Here is a tiny trained network, its code and every weight. The questions are about switching its units off for an input and a class, where a switched-off unit gives its printed mean instead of its output.

import numpy as np


def w(rows, s, z=0):
    codes = np.array(rows[::2]) - 128.0
    scale = np.full(codes.shape[1], s)
    scale[-1] = z or s
    return codes * scale


def f(y):
    return np.maximum(y, 0)


def log_softmax(a):
    a = a - a.max(-1, keepdims=True)
    return a - np.log(np.exp(a).sum(-1, keepdims=True))


def net(x, mask):
    res = np.array(x, float).reshape(1, 8) / 4 @ E
    y = f(res @ A[0][:, :-1].T + A[0][:, -1])
    res = res + np.where(mask, y, B[0][:, -1]) @ B[0][:, :-1]
    return log_softmax(res[-1] @ U[:, :-1].T + U[:, -1])


A, B = {}, {}
E = w([
[164,114,112,165,143,228],'x0',
[63,75,165,43,33,168],'x1',
[84,100,193,94,156,70],'x2',
[148,2,79,43,111,114],'x3',
[110,77,146,79,113,168],'x4',
[143,90,102,103,119,127],'x5',
[41,138,254,163,140,140],'x6',
[172,55,117,148,221,196],'x7',
],0.0066)
A[0] = w([
[132,90,99,115,70,176,162],'N1',
[56,116,187,94,137,42,211],'N2',
[111,35,163,92,125,68,125],'N3',
[183,184,100,217,221,150,253],'N4',
[172,169,80,159,145,82,165],'N5',
[166,193,44,159,129,81,181],'N6',
[172,52,79,80,73,195,144],'N7',
[161,81,89,87,93,185,138],'N8',
[169,93,122,141,178,193,207],'N9',
[17,205,206,129,54,133,206],'N10',
[164,107,151,180,195,206,159],'N11',
[142,209,97,156,107,66,193],'N12',
[125,2,117,42,105,120,250],'N13',
],0.0079,0.0033)
B[0] = w([
[121,126,110,124,96,171,184],'N1',
[118,126,184,92,154,69,205],'N2',
[114,69,129,82,178,90,188],'N3',
[160,161,116,194,167,139,251],'N4',
[212,167,71,120,127,87,188],'N5',
[179,179,86,115,115,102,203],'N6',
[93,90,27,113,62,212,223],'N7',
[114,115,63,121,93,182,197],'N8',
[121,107,96,169,136,170,201],'N9',
[70,195,234,131,62,101,223],'N10',
[99,109,139,209,190,210,200],'N11',
[186,216,125,102,91,75,193],'N12',
[57,2,62,37,120,126,254],'N13',
],0.0085,0.0091)
U = w([
[147,117,124,230,230,204,161],'0',
[93,47,157,59,198,59,63],'1',
[89,62,43,85,43,206,31],'2',
[254,190,87,129,122,73,127],'3',
[64,188,247,142,52,119,252],'4',
],0.0079,0.0012)

Each question gives the input, the list of numbers given to net, and the class t.
The units are the neurons (one row each of A and B). Each row of codes is followed by its name. A weight is (code - 128) times the scale printed after its matrix; where a second scale follows, it is the last column's (A, B and U).
mask holds one flag per neuron, in row order. A switched-off neuron (its flag False) gives its mean, the last column of its row in B, instead of its output. The means were averaged over made-up inputs and are rounded, as every weight is.
A unit's drop is (log p(t) with every unit on - log p(t) with that unit switched off) / (log p(t) with every unit on - log p(t) with every unit switched off).
The circuit of an input: a set's keep is (log p(t) with only the set's units on - log p(t) with every unit switched off) / (log p(t) with every unit on - log p(t) with every unit switched off). Starting from the 12 units with the biggest drops (on a tie, the unit counted first), units are removed one at a time, each time the one whose removal leaves the highest keep (on an exact tie, the one counted first), for as long as the keep stays at least 0.8.
circuit, biggest first: the units of the circuit, biggest drop first
k most important neurons: the k neurons with the biggest drops, biggest first
drop of u: that unit's drop, to one decimal
input [-2,4,6,0,8,6,8,1], class 1: circuit, biggest first	[N3]
input [-4,-8,3,7,-8,2,6,-5], class 3: circuit, biggest first	[N13, N12]
input [-6,-5,7,-7,3,-5,-1,3], class 3: circuit, biggest first	[N12, N5]
input [-5,1,-6,1,7,-5,6,3], class 4: circuit, biggest first	[N10, N7]
input [-1,1,-7,2,-3,-5,-2,5], class 0: circuit, biggest first	[N13, N11]
input [-7,3,-6,0,1,6,3,-2], class 4: circuit, biggest first	[N10, N7]
input [3,-8,5,7,-1,-6,3,-6], class 3: circuit, biggest first	[N13, N11]
input [-5,-2,-2,-4,-6,1,4,2], class 3: circuit, biggest first	[N12, N5]
input [6,1,1,0,6,-5,2,4], class 0: 2 most important neurons	[N11, N13]
input [2,-7,-3,-6,1,2,3,-1], class 3: 2 most important neurons	[N12, N5]
input [7,1,2,-3,-5,4,-1,-8], class 4: 2 most important neurons	[N10, N4]
input [3,-4,8,0,-2,4,4,-3], class 4: 2 most important neurons	[N13, N10]
input [-7,-4,-2,5,-3,-6,1,-3], class 3: drop of N13	0.1
input [8,6,6,1,7,-4,7,-4], class 4: circuit, biggest first	[N10]
input [-6,7,-6,-5,-7,0,-1,-2], class 4: drop of N10	0.4
input [8,-3,4,7,-5,-7,-3,0], class 0: drop of N13	0.2
